Below are the code and all the weights of a small trained network. Each question names an input and a class and asks about switching units off, where a switched-off unit gives its printed mean instead of its output.

import numpy as np


def w(rows, s, z=0):
    codes = np.array(rows[::2]) - 128.0
    scale = np.full(codes.shape[1], s)
    scale[-1] = z or s
    return codes * scale


def norm(h):
    return h / np.sqrt((h * h).mean(-1, keepdims=True) + 1e-5)


def f(y):
    return y / 2 * (1 + np.tanh(0.7978845608 * (y + 0.044715 * y**3)))


def log_softmax(a):
    a = a - a.max(-1, keepdims=True)
    return a - np.log(np.exp(a).sum(-1, keepdims=True))


def net(x, mask):
    res = np.array(x, float).reshape(1, 6) / 4 @ E
    u = 0
    for l in range(2):
        y = f(norm(res) @ A[l][:, :-1].T + A[l][:, -1])
        res = res + np.where(mask[u : u + 15], y, B[l][:, -1]) @ B[l][:, :-1]
        u += 15
    return log_softmax(norm(res)[-1] @ U[:, :-1].T + U[:, -1])


A, B = {}, {}
E = w([
[136,115,108,134,129],'x0',
[80,36,140,137,210],'x1',
[179,68,171,127,35],'x2',
[125,133,133,126,127],'x3',
[254,119,178,157,245],'x4',
[112,155,167,126,130],'x5',
],0.0077)
A[0] = w([
[78,26,175,58,170,67],'L0N0',
[104,1,139,12,152,82],'L0N1',
[88,214,22,131,252,74],'L0N2',
[195,157,139,199,215,116],'L0N3',
[166,221,114,156,66,108],'L0N4',
[41,122,94,79,60,106],'L0N5',
[183,238,111,137,61,130],'L0N6',
[99,113,169,183,148,4],'L0N7',
[55,16,142,89,187,59],'L0N8',
[176,1,245,177,9,73],'L0N9',
[32,31,208,141,182,82],'L0N10',
[137,92,116,68,100,30],'L0N11',
[174,163,154,41,76,95],'L0N12',
[174,52,207,174,37,72],'L0N13',
[80,5,166,133,144,50],'L0N14',
],0.0077,0.004)
B[0] = w([
[110,194,143,205,71,179],'L0N0',
[160,170,94,145,56,181],'L0N1',
[109,171,114,76,171,253],'L0N2',
[92,62,187,116,57,219],'L0N3',
[163,80,77,177,86,187],'L0N4',
[103,60,243,106,141,215],'L0N5',
[137,170,107,225,148,216],'L0N6',
[187,155,125,177,106,107],'L0N7',
[151,160,97,199,104,201],'L0N8',
[141,214,69,53,254,253],'L0N9',
[150,173,53,189,142,214],'L0N10',
[101,153,151,120,120,111],'L0N11',
[167,116,107,163,137,157],'L0N12',
[100,135,76,70,185,201],'L0N13',
[122,167,105,165,146,180],'L0N14',
],0.0082,0.0049)
A[1] = w([
[44,104,105,119,90,95],'L1N0',
[197,195,119,117,65,69],'L1N1',
[165,206,82,192,85,134],'L1N2',
[254,107,200,132,128,128],'L1N3',
[128,173,114,117,85,124],'L1N4',
[154,92,153,125,58,97],'L1N5',
[77,113,71,181,205,104],'L1N6',
[190,159,114,186,69,118],'L1N7',
[167,101,87,252,80,134],'L1N8',
[110,156,59,35,184,190],'L1N9',
[95,209,100,130,174,104],'L1N10',
[63,185,116,151,163,91],'L1N11',
[208,110,193,102,179,132],'L1N12',
[99,194,114,38,162,253],'L1N13',
[123,114,184,117,115,72],'L1N14',
],0.0097,0.0032)
B[1] = w([
[82,114,210,241,122,162],'L1N0',
[121,199,99,108,160,155],'L1N1',
[157,158,158,145,194,224],'L1N2',
[25,84,123,175,63,176],'L1N3',
[142,98,148,163,144,146],'L1N4',
[193,67,104,91,139,124],'L1N5',
[169,200,149,117,106,203],'L1N6',
[68,138,91,117,172,178],'L1N7',
[100,215,102,135,185,204],'L1N8',
[172,75,112,46,75,249],'L1N9',
[218,121,112,28,90,221],'L1N10',
[188,103,120,111,136,198],'L1N11',
[78,93,165,169,3,176],'L1N12',
[203,36,112,90,109,255],'L1N13',
[133,105,111,136,71,119],'L1N14',
],0.0071,0.0072)
U = w([
[175,145,107,40,130,245],'0',
[121,255,97,197,178,93],'1',
[68,92,178,156,92,56],'2',
],0.013,0.0012)

Each question gives the input, the list of numbers given to net, and the class t.
The units are the neurons (one row each of A and B). Each row of codes is followed by its name. A weight is (code - 128) times the scale printed after its matrix; where a second scale follows, it is the last column's (A, B and U).
mask holds one flag per neuron, layer by layer. A switched-off neuron (its flag False) gives its mean, the last column of its row in B, instead of its output. The means were averaged over made-up inputs and are rounded, as every weight is.
A unit's drop is (log p(t) with every unit on - log p(t) with that unit switched off) / (log p(t) with every unit on - log p(t) with every unit switched off).
The circuit of an input: a set's keep is (log p(t) with only the set's units on - log p(t) with every unit switched off) / (log p(t) with every unit on - log p(t) with every unit switched off). Starting from the 12 units with the biggest drops (on a tie, the unit counted first), units are removed one at a time, each time the one whose removal leaves the highest keep (on an exact tie, the one counted first), for as long as the keep stays at least 0.8.
circuit, biggest first: the units of the circuit, biggest drop first
k most important neurons: the k neurons with the biggest drops, biggest first
top k neurons in layer l: the k neurons of layer l with the biggest drops, biggest first
drop of u: that unit's drop, to one decimal
input [6,3,2,6,-4,-8], class 2: circuit, biggest first -> L1N0
input [6,-1,-4,-2,-5,2], class 2: circuit, biggest first -> L0N5, L1N0
input [-2,7,-8,1,-2,2], class 0: circuit, biggest first -> L1N10, L1N9
input [-8,-3,-2,8,-2,-7], class 1: top 2 neurons in layer 0 -> L0N6, L0N9
input [-2,1,-6,7,-7,7], class 2: circuit, biggest first -> L0N9, L0N5
input [-2,-5,-3,5,6,-2], class 2: circuit, biggest first -> L0N3, L1N3, L1N12
input [-7,-8,7,-3,4,3], class 1: 2 most important neurons -> L0N6, L0N4
input [7,2,2,-7,3,2], class 2: top 3 neurons in layer 0 -> L0N6, L0N3, L0N2
input [6,6,-2,2,-6,7], class 1: top 3 neurons in layer 0 -> L0N10, L0N8, L0N3
input [6,2,-6,-3,-5,7], class 0: 2 most important neurons -> L0N3, L0N2
input [2,0,3,-5,4,3], class 2: top 4 neurons in layer 0 -> L0N3, L0N2, L0N10, L0N14
input [-2,6,-7,6,4,7], class 0: 2 most important neurons -> L0N2, L0N6
input [1,0,5,0,6,-4], class 2: top 2 neurons in layer 1 -> L1N12, L1N3
input [-1,3,2,4,3,1], class 1: 2 most important neurons -> L0N2, L0N0
input [-2,6,2,-7,-6,6], class 1: most important neuron -> L0N10
input [-4,3,-8,-1,7,8], class 0: 2 most important neurons -> L0N2, L0N5
input [6,4,-7,-5,-6,4], class 0: top 2 neurons in layer 0 -> L0N3, L0N2
input [6,-2,-3,-8,4,6], class 2: top 2 neurons in layer 0 -> L0N3, L0N9
input [0,1,-8,6,6,-5], class 0: drop of L0N2 -> 0.2
input [3,5,1,-4,-3,-3], class 1: drop of L0N8 -> 0.0
input [5,-5,-6,6,3,8], class 0: drop of L0N2 -> 0.8
input [-1,-1,-2,2,4,-7], class 2: drop of L0N9 -> 0.1
